Below is a small trained network, with its code and all its weights. Each question gives an input and a target symbol and asks what happens when units are switched off, that is, made to give their printed mean instead of their output.

import numpy as np


def w(rows, s, z=0):
    codes = np.array(rows[::2]) - 128.0
    scale = np.full(codes.shape[1], s)
    scale[-1] = z or s
    return codes * scale


def norm(h):
    return h / np.sqrt((h * h).mean(-1, keepdims=True) + 1e-5)


def softmax(a):
    e = np.exp(a - a.max(-1, keepdims=True))
    return e / e.sum(-1, keepdims=True)


def log_softmax(a):
    a = a - a.max(-1, keepdims=True)
    return a - np.log(np.exp(a).sum(-1, keepdims=True))


def net(x, mask):
    ids = ['ΞΨαβεζσφω'.index(c) for c in x.split()]
    T = len(ids)
    res = E[ids] + P[:T]
    u = 0
    for l in range(2):
        r = norm(res)
        for j in range(3):
            rows = slice(3 * j, 3 * j + 3)
            q, k, v = (r @ M[l][rows].T for M in (Q, K, V))
            z = softmax(np.where(np.tri(T) > 0, q @ k.T / 3**0.5, -1e9)) @ v
            o = O[l][rows]
            res = res + np.where(mask[u + j], z, o[:, -1]) @ o[:, :-1]
        u += 3
    return log_softmax(norm(res)[-1] @ U[:, :-1].T + U[:, -1])


Q, K, V, O = {}, {}, {}, {}
E = w([
[124,127,114,186],'Ξ',
[122,132,116,184],'Ψ',
[129,102,31,124],'α',
[91,132,108,198],'β',
[5,164,128,175],'ε',
[145,196,70,67],'ζ',
[212,143,145,151],'σ',
[202,139,139,159],'φ',
[204,159,144,158],'ω',
],0.021)
P = w([
[202,254,151,65],'0',
[196,217,132,102],'1',
[142,57,144,46],'2',
[158,177,154,93],'3',
[128,51,127,112],'4',
[125,70,139,118],'5',
[126,94,144,110],'6',
[122,141,149,115],'7',
[96,81,114,143],'8',
[81,29,82,178],'9',
[82,104,112,152],'10',
[86,124,106,158],'11',
[69,109,80,182],'12',
],0.0075)
Q[0] = w([
[65,127,84,86],'L0H1',
[149,151,172,182],'L0H1',
[83,114,205,188],'L0H1',
[75,155,168,86],'L0H2',
[164,251,125,191],'L0H2',
[156,155,86,219],'L0H2',
[133,118,234,112],'L0H3',
[126,82,178,148],'L0H3',
[21,115,61,140],'L0H3',
],0.013)
K[0] = w([
[65,190,97,91],'L0H1',
[113,139,173,240],'L0H1',
[2,133,200,200],'L0H1',
[39,120,112,96],'L0H2',
[53,70,184,252],'L0H2',
[70,60,83,114],'L0H2',
[73,141,177,235],'L0H3',
[33,146,18,122],'L0H3',
[137,58,209,73],'L0H3',
],0.0093)
V[0] = w([
[139,153,206,101],'L0H1',
[204,92,211,137],'L0H1',
[170,131,6,91],'L0H1',
[155,202,140,111],'L0H2',
[83,122,136,178],'L0H2',
[184,157,93,94],'L0H2',
[116,152,129,224],'L0H3',
[128,169,150,131],'L0H3',
[101,116,97,96],'L0H3',
],0.012)
O[0] = w([
[95,115,151,168,46],'L0H1',
[18,72,2,209,10],'L0H1',
[63,232,76,7,194],'L0H1',
[157,147,191,183,113],'L0H2',
[127,123,82,135,253],'L0H2',
[164,219,157,111,75],'L0H2',
[170,104,162,150,193],'L0H3',
[189,87,128,173,167],'L0H3',
[93,189,150,184,89],'L0H3',
],0.0064,0.0045)
Q[1] = w([
[1,58,168,76],'L1H1',
[11,163,97,123],'L1H1',
[35,180,134,157],'L1H1',
[119,151,206,167],'L1H2',
[200,128,103,224],'L1H2',
[10,154,171,212],'L1H2',
[153,171,112,179],'L1H3',
[236,138,123,94],'L1H3',
[62,156,189,42],'L1H3',
],0.0094)
K[1] = w([
[21,114,169,60],'L1H1',
[90,54,162,90],'L1H1',
[198,175,204,191],'L1H1',
[94,179,115,252],'L1H2',
[141,73,31,202],'L1H2',
[156,149,206,255],'L1H2',
[74,147,49,158],'L1H3',
[119,65,4,67],'L1H3',
[237,202,138,34],'L1H3',
],0.0071)
V[1] = w([
[239,101,99,255],'L1H1',
[104,47,130,99],'L1H1',
[115,48,204,199],'L1H1',
[71,143,68,126],'L1H2',
[76,68,172,185],'L1H2',
[113,67,231,21],'L1H2',
[199,212,229,200],'L1H3',
[60,140,60,124],'L1H3',
[66,4,219,120],'L1H3',
],0.0096)
O[1] = w([
[141,145,32,192,254],'L1H1',
[184,168,205,118,82],'L1H1',
[44,202,49,156,153],'L1H1',
[103,188,149,145,108],'L1H2',
[87,2,123,135,110],'L1H2',
[67,134,164,185,50],'L1H2',
[224,119,82,88,208],'L1H3',
[90,117,75,122,101],'L1H3',
[52,171,187,69,84],'L1H3',
],0.0083,0.01)
U = w([
[122,175,146,138,52],'Ξ',
[125,179,147,145,52],'Ψ',
[134,121,154,51,90],'α',
[35,134,115,152,254],'β',
[98,179,132,107,71],'ε',
[163,167,196,103,147],'ζ',
[124,95,110,180,199],'σ',
[128,160,154,126,74],'φ',
[252,109,128,204,123],'ω',
],0.013,0.0056)

Each question gives the input, a string of symbols that net reads in full, and the target symbol t.
The units are the heads (3 rows each of Q, K, V and O). Each row of codes is followed by its name. A weight is (code - 128) times the scale printed after its matrix; where a second scale follows, it is the last column's (O and U).
mask holds one flag per head, layer by layer. A switched-off head (its flag False) gives its mean, the last column of its rows in O, instead of its output. The means were averaged over made-up inputs and are rounded, as every weight is.
A unit's drop is (log p(t) with every unit on - log p(t) with that unit switched off) / (log p(t) with every unit on - log p(t) with every unit switched off).
The circuit of an input: a set's keep is (log p(t) with only the set's units on - log p(t) with every unit switched off) / (log p(t) with every unit on - log p(t) with every unit switched off). Starting from all 6 units, units are removed one at a time, each time the one whose removal leaves the highest keep (on an exact tie, the one counted first), for as long as the keep stays at least 0.8.
units of the circuit, in order: the units of the circuit, biggest drop first
which heads matter: for each layer, one digit per head in row order, 1 if its drop is at least 0.15 and else 0, layers parted by /
drop of u: that unit's drop, to one decimal
input β α β ζ φ Ψ ε, target ω: which heads matter	110 / 001
input φ ζ β Ψ α Ξ ε Ψ Ψ, target β: which heads matter	011 / 001
input Ξ φ Ξ ω Ξ Ψ ε φ Ψ ε β Ψ, target β: units of the circuit, in order	[L1H3]
input Ψ ε β ω σ φ ε β ζ β φ, target σ: units of the circuit, in order	[L0H1 L0H2]
input ω ζ ω σ Ξ Ξ φ Ξ Ξ Ξ ε, target ω: units of the circuit, in order	[L0H2 L1H3 L0H1]
input Ξ β φ ε ζ β ω β ε ω, target σ: units of the circuit, in order	[L0H2 L1H3]
input β ε σ φ ε ε Ξ ζ ε σ σ φ, target σ: units of the circuit, in order	[L0H1 L1H3]
input Ξ φ α ζ φ ω Ψ α ε ζ σ σ, target σ: units of the circuit, in order	[L0H1 L1H3]
input ζ ζ ζ, target ζ: units of the circuit, in order	[L1H1 L1H2]
input Ξ Ψ φ ζ φ Ψ ε ε, target σ: which heads matter	111 / 111
input Ψ Ψ Ψ φ Ψ β β α σ ε β, target β: units of the circuit, in order	[L1H3 L0H2 L0H1]
input ε Ξ Ξ α ζ ω Ψ ε, target σ: which heads matter	100 / 011
input ε Ξ σ ζ Ξ ω Ψ β β α ε ω Ξ, target β: drop of L1H3	1.1
input Ξ β β σ ε α ζ φ Ξ β, target β: units of the circuit, in order	[L1H3]
input ζ ε Ξ ζ ε ε σ ζ φ ε β σ, target σ: drop of L0H1	0.8
input ε ζ ω α β σ ε ω, target σ: drop of L0H1	1.1
